Below are the code and all the weights of a small trained network. Each question names an input and a target symbol and asks about switching units off, where a switched-off unit gives its printed mean instead of its output.

import numpy as np


def w(rows, s, z=0):
    codes = np.array(rows[::2]) - 128.0
    scale = np.full(codes.shape[1], s)
    scale[-1] = z or s
    return codes * scale


def f(y):
    return np.maximum(y, 0)


def softmax(a):
    e = np.exp(a - a.max(-1, keepdims=True))
    return e / e.sum(-1, keepdims=True)


def log_softmax(a):
    a = a - a.max(-1, keepdims=True)
    return a - np.log(np.exp(a).sum(-1, keepdims=True))


def net(x, mask):
    ids = ['αβγδεζηλμπτφψω'.index(c) for c in x.split()]
    T = len(ids)
    res = E[ids] + P[:T]
    u = 0
    for l in range(2):
        r = res
        for j in range(3):
            rows = slice(3 * j, 3 * j + 3)
            q, k, v = (r @ M[l][rows].T for M in (Q, K, V))
            z = softmax(np.where(np.tri(T) > 0, q @ k.T / 3**0.5, -1e9)) @ v
            o = O[l][rows]
            res = res + np.where(mask[u + j], z, o[:, -1]) @ o[:, :-1]
        u += 3
        y = f(res @ A[l][:, :-1].T + A[l][:, -1])
        res = res + np.where(mask[u : u + 12], y, B[l][:, -1]) @ B[l][:, :-1]
        u += 12
    return log_softmax(res[-1] @ U[:, :-1].T + U[:, -1])


Q, K, V, O, A, B = {}, {}, {}, {}, {}, {}
E = w([
[137,88,33],'α',
[122,166,88],'β',
[3,201,139],'γ',
[111,68,102],'δ',
[151,159,150],'ε',
[153,193,58],'ζ',
[151,100,161],'η',
[120,108,185],'λ',
[185,164,120],'μ',
[136,83,137],'π',
[168,118,40],'τ',
[211,191,46],'φ',
[165,91,129],'ψ',
[165,96,91],'ω',
],0.019)
P = w([
[176,39,255],'0',
[177,16,244],'1',
[155,22,227],'2',
[165,25,224],'3',
[153,33,215],'4',
[137,27,212],'5',
[138,83,195],'6',
[123,72,192],'7',
[124,76,200],'8',
[100,103,197],'9',
[92,104,196],'10',
],0.00098)
Q[0] = w([
[116,204,222],'0.h1',
[123,189,86],'0.h1',
[90,71,88],'0.h1',
[66,156,35],'0.h2',
[153,105,121],'0.h2',
[154,116,163],'0.h2',
[131,78,84],'0.h3',
[97,250,223],'0.h3',
[151,128,180],'0.h3',
],0.022)
K[0] = w([
[130,224,253],'0.h1',
[178,198,68],'0.h1',
[85,47,63],'0.h1',
[47,166,126],'0.h2',
[89,78,97],'0.h2',
[158,104,124],'0.h2',
[146,71,103],'0.h3',
[65,250,185],'0.h3',
[66,115,220],'0.h3',
],0.018)
V[0] = w([
[248,41,182],'0.h1',
[96,136,109],'0.h1',
[217,70,177],'0.h1',
[171,112,134],'0.h2',
[105,154,126],'0.h2',
[35,178,127],'0.h2',
[135,120,125],'0.h3',
[5,202,92],'0.h3',
[57,190,124],'0.h3',
],0.0035)
O[0] = w([
[53,117,41,249],'0.h1',
[140,124,152,130],'0.h1',
[87,130,77,191],'0.h1',
[152,113,99,145],'0.h2',
[109,150,124,90],'0.h2',
[64,168,172,51],'0.h2',
[129,126,133,150],'0.h3',
[45,139,3,17],'0.h3',
[82,157,43,1],'0.h3',
],0.005,0.00086)
A[0] = w([
[162,143,254,181],'0.n1',
[146,72,122,156],'0.n2',
[95,136,29,172],'0.n3',
[67,65,147,91],'0.n4',
[202,160,87,143],'0.n5',
[179,173,78,2],'0.n6',
[100,158,79,22],'0.n7',
[84,113,94,65],'0.n8',
[96,20,158,183],'0.n9',
[235,141,129,31],'0.n10',
[51,106,192,100],'0.n11',
[141,107,146,79],'0.n12',
],0.0095,0.0051)
B[0] = w([
[202,253,101,176],'0.n1',
[65,89,152,204],'0.n2',
[112,48,199,209],'0.n3',
[104,193,120,175],'0.n4',
[203,63,172,186],'0.n5',
[201,63,78,144],'0.n6',
[166,191,115,133],'0.n7',
[145,181,105,135],'0.n8',
[129,193,231,255],'0.n9',
[50,82,111,147],'0.n10',
[97,170,76,149],'0.n11',
[125,110,111,129],'0.n12',
],0.015,0.0065)
Q[1] = w([
[134,94,43],'1.h1',
[180,138,89],'1.h1',
[184,124,54],'1.h1',
[138,143,76],'1.h2',
[4,55,148],'1.h2',
[64,107,118],'1.h2',
[100,194,44],'1.h3',
[162,76,129],'1.h3',
[87,208,36],'1.h3',
],0.023)
K[1] = w([
[180,65,90],'1.h1',
[206,136,90],'1.h1',
[227,110,74],'1.h1',
[119,144,94],'1.h2',
[50,174,240],'1.h2',
[87,143,178],'1.h2',
[127,135,49],'1.h3',
[136,75,165],'1.h3',
[127,154,6],'1.h3',
],0.024)
V[1] = w([
[170,130,253],'1.h1',
[157,131,211],'1.h1',
[146,127,183],'1.h1',
[144,122,110],'1.h2',
[132,119,117],'1.h2',
[120,135,142],'1.h2',
[175,106,217],'1.h3',
[90,144,65],'1.h3',
[149,118,167],'1.h3',
],0.0069)
O[1] = w([
[84,155,2,255],'1.h1',
[97,145,42,212],'1.h1',
[115,138,88,184],'1.h1',
[133,153,123,109],'1.h2',
[132,149,116,119],'1.h2',
[125,107,134,142],'1.h2',
[112,152,30,238],'1.h3',
[141,118,185,52],'1.h3',
[121,138,87,176],'1.h3',
],0.0066,0.0097)
A[1] = w([
[45,116,147,102],'1.n1',
[97,204,75,183],'1.n2',
[117,69,136,64],'1.n3',
[192,33,111,2],'1.n4',
[236,164,75,71],'1.n5',
[154,3,68,66],'1.n6',
[148,202,145,14],'1.n7',
[112,54,171,45],'1.n8',
[144,57,60,174],'1.n9',
[100,140,171,68],'1.n10',
[110,150,182,70],'1.n11',
[184,94,46,192],'1.n12',
],0.011,0.0083)
B[1] = w([
[91,164,114,174],'1.n1',
[173,134,199,252],'1.n2',
[152,129,174,142],'1.n3',
[253,190,103,167],'1.n4',
[125,108,35,181],'1.n5',
[92,213,76,200],'1.n6',
[88,139,55,150],'1.n7',
[82,126,88,141],'1.n8',
[69,106,181,205],'1.n9',
[144,97,127,137],'1.n10',
[165,109,126,139],'1.n11',
[124,41,157,216],'1.n12',
],0.029,0.016)
U = w([
[46,248,67,47],'α',
[135,152,143,190],'β',
[82,210,230,183],'γ',
[38,101,146,195],'δ',
[95,72,191,141],'ε',
[95,40,135,3],'ζ',
[145,192,68,22],'η',
[190,60,222,123],'λ',
[39,116,48,50],'μ',
[231,141,172,221],'π',
[1,155,97,27],'τ',
[204,94,108,245],'φ',
[247,144,237,37],'ψ',
[218,230,144,107],'ω',
],0.0076,0.0053)

Each question gives the input, a string of symbols that net reads in full, and the target symbol t.
The units are the heads (3 rows each of Q, K, V and O) and the neurons (one row each of A and B). Each row of codes is followed by its name. A weight is (code - 128) times the scale printed after its matrix; where a second scale follows, it is the last column's (O, A, B and U).
mask holds one flag per unit, layer by layer, with each layer's heads first. A switched-off unit (its flag False) gives its mean, the last column of its rows in O or B, instead of its output. The means were averaged over made-up inputs and are rounded, as every weight is.
A unit's drop is (log p(t) with every unit on - log p(t) with that unit switched off) / (log p(t) with every unit on - log p(t) with every unit switched off).
k most important neurons: the k neurons with the biggest drops, biggest first
top k neurons in layer l: the k neurons of layer l with the biggest drops, biggest first
heads that matter: for each layer, one digit per head in row order, 1 if its drop is at least 0.15 and else 0, layers parted by /
drop when u is switched off: that unit's drop, to one decimal
input ε δ δ τ δ δ γ δ α ψ, target ψ: heads that matter : 010 / 100
input γ ε ω τ, target τ: 4 most important neurons : (1.n6, 1.n2, 1.n9, 0.n9)
input γ δ δ δ η ε δ δ ε, target δ: 4 most important neurons : (1.n2, 0.n1, 0.n9, 0.n3)
input λ δ ω ζ β τ η, target π: 4 most important neurons : (1.n2, 0.n1, 1.n6, 1.n9)
input β δ λ δ α ζ φ, target η: 4 most important neurons : (1.n4, 1.n6, 1.n12, 1.n5)
input δ δ τ ζ β ζ δ ψ φ, target η: 4 most important neurons : (1.n4, 1.n6, 0.n9, 1.n12)
input ζ δ ε α γ ε ζ ω, target ω: 3 most important neurons : (0.n11, 0.n9, 1.n12)
input γ δ λ λ, target λ: top 3 neurons in layer 1 : (1.n6, 1.n11, 1.n10)
input δ δ δ δ ε ε δ λ λ λ λ, target ω: 3 most important neurons : (1.n2, 0.n1, 1.n7)
input ψ δ δ λ ε δ δ δ ω, target δ: 3 most important neurons : (1.n6, 1.n12, 0.n1)
input ε τ τ, target α: 4 most important neurons : (1.n6, 1.n4, 1.n2, 0.n9)
input τ γ π ζ δ δ λ, target λ: top 2 neurons in layer 0 : (0.n5, 0.n11)
input λ μ δ λ π ε δ ζ, target μ: 4 most important neurons : (1.n6, 1.n2, 1.n12, 1.n9)
input ε ε β, target ε: 3 most important neurons : (0.n9, 0.n2, 1.n5)
input δ ε ω λ δ ψ ω δ δ ε, target φ: top 2 neurons in layer 0 : (0.n1, 0.n3)
input τ δ δ ζ, target μ: top neuron in layer 1 : (1.n6)
input δ ψ δ ε τ β, target ε: 3 most important neurons : (0.n9, 1.n12, 0.n1)
input ε τ λ ω ζ ψ, target λ: top 2 neurons in layer 1 : (1.n6, 1.n4)
input γ δ ε δ τ β δ ψ, target ψ: heads that matter : 011 / 100
input γ ζ δ ω δ δ ε δ ψ ε, target δ: 2 most important neurons : (1.n2, 0.n9)
input η δ γ λ λ π δ δ ω, target ω: 3 most important neurons : (0.n11, 0.n9, 0.n5)
input δ ζ φ δ ε δ ε, target φ: 2 most important neurons : (0.n1, 1.n5)
input π τ ζ γ β α τ δ φ, target φ: top 4 neurons in layer 0 : (0.n9, 0.n6, 0.n5, 0.n3)
input γ τ δ δ ζ τ φ, target φ: top 4 neurons in layer 0 : (0.n9, 0.n6, 0.n5, 0.n2)
input δ ω ε η β δ τ π δ η, target π: top 4 neurons in layer 0 : (0.n1, 0.n5, 0.n3, 0.n9)
input ε η γ τ π τ ε λ ζ, target ζ: top 2 neurons in layer 0 : (0.n9, 0.n2)
input γ ε η, target η: drop when 1.h1 is switched off : 0.3
input δ τ γ δ β δ η, target η: drop when 1.n7 is switched off : 0.6
input γ λ ε δ δ η ω τ ε μ, target μ: drop when 1.n9 is switched off : 0.3
input δ δ ω δ ω δ ε δ ψ ε τ, target α: drop when 0.n9 is switched off : 0.6
